Below are the code and all the weights of a small trained network. Each question names an input and a class and asks about switching units off, where a switched-off unit gives its printed mean instead of its output.

import numpy as np


def w(rows, s, z=0):
    codes = np.array(rows[::2]) - 128.0
    scale = np.full(codes.shape[1], s)
    scale[-1] = z or s
    return codes * scale


def f(y):
    return y / 2 * (1 + np.tanh(0.7978845608 * (y + 0.044715 * y**3)))


def log_softmax(a):
    a = a - a.max(-1, keepdims=True)
    return a - np.log(np.exp(a).sum(-1, keepdims=True))


def net(x, mask):
    res = np.array(x, float).reshape(1, 7) / 4 @ E
    y = f(res @ A[0][:, :-1].T + A[0][:, -1])
    res = res + np.where(mask, y, B[0][:, -1]) @ B[0][:, :-1]
    return log_softmax(res[-1] @ U[:, :-1].T + U[:, -1])


A, B = {}, {}
E = w([
[102,5,166,230,50,61,65,201],'x0',
[210,176,170,37,142,105,35,254],'x1',
[132,131,130,131,128,123,128,126],'x2',
[125,127,126,125,127,127,124,125],'x3',
[25,177,200,208,225,215,34,135],'x4',
[213,186,246,197,29,210,194,139],'x5',
[129,129,125,130,127,127,127,127],'x6',
],0.0055)
A[0] = w([
[191,99,83,68,62,61,186,108,147],'N0',
[206,187,175,51,135,113,43,237,76],'N1',
[190,98,80,69,59,62,187,110,148],'N2',
[160,246,97,29,217,183,187,66,3],'N3',
[64,164,171,168,191,198,63,125,89],'N4',
[116,3,178,215,63,21,64,213,82],'N5',
[212,186,177,51,134,111,38,245,71],'N6',
[199,96,75,56,51,58,196,106,141],'N7',
[64,163,171,167,188,197,65,125,95],'N8',
[67,165,170,169,189,193,66,124,100],'N9',
[60,167,178,172,193,201,56,121,46],'N10',
[192,96,77,63,56,62,193,110,144],'N11',
[30,63,13,72,241,50,71,119,65],'N12',
[150,221,102,48,198,183,176,73,56],'N13',
[60,100,93,224,93,181,222,10,68],'N14',
[193,180,232,196,45,230,196,142,47],'N15',
],0.0051,0.0011)
B[0] = w([
[162,151,170,194,188,127,156,189,187],'N0',
[28,38,79,54,152,97,208,55,212],'N1',
[157,149,170,191,182,128,152,182,189],'N2',
[74,134,26,209,31,225,63,153,213],'N3',
[160,138,168,173,178,113,165,175,200],'N4',
[63,143,9,206,34,242,75,138,253],'N5',
[23,30,74,50,155,99,213,49,217],'N6',
[160,149,173,196,188,129,155,190,199],'N7',
[165,140,173,181,192,110,174,185,199],'N8',
[165,140,169,180,188,111,172,181,198],'N9',
[164,137,171,177,190,111,174,184,204],'N10',
[164,153,177,200,193,127,157,196,193],'N11',
[255,230,230,30,47,58,15,61,247],'N12',
[84,134,48,193,61,203,86,147,195],'N13',
[44,36,106,28,171,75,205,57,217],'N14',
[223,201,205,2,52,47,24,38,228],'N15',
],0.0061,0.0056)
U = w([
[167,155,182,196,234,111,174,236,254],'0',
[199,197,188,51,57,52,34,61,47],'1',
[83,126,32,192,40,254,86,160,102],'2',
[53,22,100,62,177,76,227,54,103],'3',
],0.009,0.00086)

Each question gives the input, the list of numbers given to net, and the class t.
The units are the neurons (one row each of A and B). Each row of codes is followed by its name. A weight is (code - 128) times the scale printed after its matrix; where a second scale follows, it is the last column's (A, B and U).
mask holds one flag per neuron, in row order. A switched-off neuron (its flag False) gives its mean, the last column of its row in B, instead of its output. The means were averaged over made-up inputs and are rounded, as every weight is.
A unit's drop is (log p(t) with every unit on - log p(t) with that unit switched off) / (log p(t) with every unit on - log p(t) with every unit switched off).
The circuit of an input: a set's keep is (log p(t) with only the set's units on - log p(t) with every unit switched off) / (log p(t) with every unit on - log p(t) with every unit switched off). Starting from the 12 units with the biggest drops (on a tie, the unit counted first), units are removed one at a time, each time the one whose removal leaves the highest keep (on an exact tie, the one counted first), for as long as the keep stays at least 0.8.
circuit, biggest first: the units of the circuit, biggest drop first
unit that matters most: the unit with the biggest drop
k most important neurons: the k neurons with the biggest drops, biggest first
drop when u is switched off: that unit's drop, to one decimal
input [-7,6,-3,-6,-5,-4,-8], class 2: 3 most important neurons => N3, N13, N14
input [-7,-2,7,4,-5,-3,4], class 2: circuit, biggest first => N3
input [-1,6,-8,-5,-3,5,-4], class 3: 3 most important neurons => N6, N1, N12
input [-6,-3,5,1,5,-7,2], class 1: 2 most important neurons => N12, N5
input [2,5,-3,6,-4,3,-1], class 3: circuit, biggest first => N6, N1
input [4,-2,-4,-2,-4,-2,-1], class 0: 2 most important neurons => N3, N13
input [-8,8,-2,1,-6,7,-1], class 2: 3 most important neurons => N3, N13, N12
input [4,5,6,5,2,-1,-8], class 3: circuit, biggest first => N6, N1
input [5,0,-5,2,0,-5,-2], class 1: 3 most important neurons => N12, N3, N13
input [-4,-8,-7,3,3,5,6], class 3: 2 most important neurons => N14, N12
input [0,-6,1,-4,-1,4,-1], class 3: 2 most important neurons => N14, N12
input [4,-1,-2,0,0,1,0], class 2: 2 most important neurons => N12, N5
input [-4,6,-7,1,-2,2,-3], class 3: 3 most important neurons => N6, N1, N5
input [5,3,-4,1,-3,1,2], class 2: unit that matters most => N5
input [6,5,-8,8,1,-2,5], class 2: 2 most important neurons => N5, N14
input [7,-1,-4,4,-7,2,-5], class 0: 3 most important neurons => N11, N7, N0
input [-3,-8,-1,-1,8,8,-5], class 0: 3 most important neurons => N10, N8, N9
input [-1,2,2,-3,1,6,-8], class 1: drop when N15 is switched off => 0.3
input [-2,7,-2,8,-6,3,-5], class 3: drop when N6 is switched off => 0.8
input [0,7,-5,-4,-4,4,-5], class 3: unit that matters most => N6
input [-5,7,-4,2,-7,1,0], class 0: drop when N5 is switched off => 0.1
